Below is a small trained network, with its code and all its weights. Each question gives an input and a class and asks what happens when units are switched off, that is, made to give their printed mean instead of their output.

import numpy as np


def w(rows, s, z=0):
    codes = np.array(rows[::2]) - 128.0
    scale = np.full(codes.shape[1], s)
    scale[-1] = z or s
    return codes * scale


def f(y):
    return np.maximum(y, 0)


def log_softmax(a):
    a = a - a.max(-1, keepdims=True)
    return a - np.log(np.exp(a).sum(-1, keepdims=True))


def net(x, mask):
    res = np.array(x, float).reshape(1, 5) / 4 @ E
    y = f(res @ A[0][:, :-1].T + A[0][:, -1])
    res = res + np.where(mask, y, B[0][:, -1]) @ B[0][:, :-1]
    return log_softmax(res[-1] @ U[:, :-1].T + U[:, -1])


A, B = {}, {}
E = w([
[185,74,27,19,234],'x0',
[250,99,170,236,196],'x1',
[87,168,4,244,153],'x2',
[150,253,128,118,143],'x3',
[42,189,74,83,169],'x4',
],0.0063)
A[0] = w([
[132,189,168,63,97,179],'N1',
[112,89,185,189,112,199],'N2',
[195,79,118,81,210,202],'N3',
[90,202,42,184,170,179],'N4',
[84,72,159,217,16,224],'N5',
[164,129,216,166,92,158],'N6',
[143,110,207,198,60,159],'N7',
[112,175,108,206,123,190],'N8',
[226,114,136,111,169,142],'N9',
[39,82,74,147,159,251],'N10',
[203,121,121,170,181,200],'N11',
[74,132,134,17,128,206],'N12',
[54,92,115,79,136,190],'N13',
[79,119,207,139,75,229],'N14',
[200,90,154,134,156,222],'N15',
[125,145,161,234,83,227],'N16',
[255,99,129,127,159,185],'N17',
[194,113,127,123,182,136],'N18',
[202,139,127,88,182,203],'N19',
[90,215,110,119,97,239],'N20',
[105,51,81,53,184,231],'N21',
[211,97,103,81,183,199],'N22',
],0.0088,0.003)
B[0] = w([
[117,163,253,92,44,199],'N1',
[239,126,106,102,170,209],'N2',
[87,33,118,197,81,216],'N3',
[63,217,88,220,206,221],'N4',
[209,148,107,66,171,254],'N5',
[191,70,129,112,133,226],'N6',
[245,104,133,99,146,239],'N7',
[164,223,91,156,212,204],'N8',
[109,59,198,212,126,195],'N9',
[108,167,36,98,177,199],'N10',
[138,117,168,161,146,206],'N11',
[50,112,168,21,55,219],'N12',
[62,114,78,36,124,189],'N13',
[193,171,153,53,132,226],'N14',
[171,3,151,197,141,210],'N15',
[226,152,112,118,231,243],'N16',
[131,38,210,209,121,221],'N17',
[87,97,153,213,115,180],'N18',
[62,76,204,194,96,194],'N19',
[79,251,197,145,154,213],'N20',
[56,49,65,108,82,218],'N21',
[70,29,150,194,94,209],'N22',
],0.0058,0.0084)
U = w([
[92,229,91,193,194,137],'0',
[254,129,129,92,159,147],'1',
[83,171,212,37,46,56],'2',
[78,75,21,63,107,3],'3',
[103,30,179,212,103,193],'4',
],0.0089,0.00053)

Each question gives the input, the list of numbers given to net, and the class t.
The units are the neurons (one row each of A and B). Each row of codes is followed by its name. A weight is (code - 128) times the scale printed after its matrix; where a second scale follows, it is the last column's (A, B and U).
mask holds one flag per neuron, in row order. A switched-off neuron (its flag False) gives its mean, the last column of its row in B, instead of its output. The means were averaged over made-up inputs and are rounded, as every weight is.
A unit's drop is (log p(t) with every unit on - log p(t) with that unit switched off) / (log p(t) with every unit on - log p(t) with every unit switched off).
The circuit of an input: a set's keep is (log p(t) with only the set's units on - log p(t) with every unit switched off) / (log p(t) with every unit on - log p(t) with every unit switched off). Starting from the 12 units with the biggest drops (on a tie, the unit counted first), units are removed one at a time, each time the one whose removal leaves the highest keep (on an exact tie, the one counted first), for as long as the keep stays at least 0.8.
units of the circuit, in order: the units of the circuit, biggest drop first
unit that matters most: the unit with the biggest drop
k most important neurons: the k neurons with the biggest drops, biggest first
drop of u: that unit's drop, to one decimal
input [4,-7,-6,-5,-7], class 3: unit that matters most => N21
input [-1,4,5,2,-5], class 1: units of the circuit, in order => [N16; N3]
input [-7,-8,3,-1,7], class 0: 4 most important neurons => [N4; N10; N8; N20]
input [7,-3,-4,-7,-1], class 4: 2 most important neurons => [N22; N3]
input [0,-8,8,-6,7], class 0: 2 most important neurons => [N4; N20]
input [-7,6,8,-4,4], class 0: 2 most important neurons => [N4; N8]
input [7,-6,-6,7,8], class 2: 2 most important neurons => [N1; N12]
input [-2,-3,5,-6,8], class 0: 2 most important neurons => [N4; N20]
input [-4,3,3,-3,3], class 0: drop of N8 => 0.1
input [1,-3,-8,-7,-1], class 2: drop of N12 => 0.4
input [-8,-5,2,8,-6], class 1: drop of N9 => 0.0
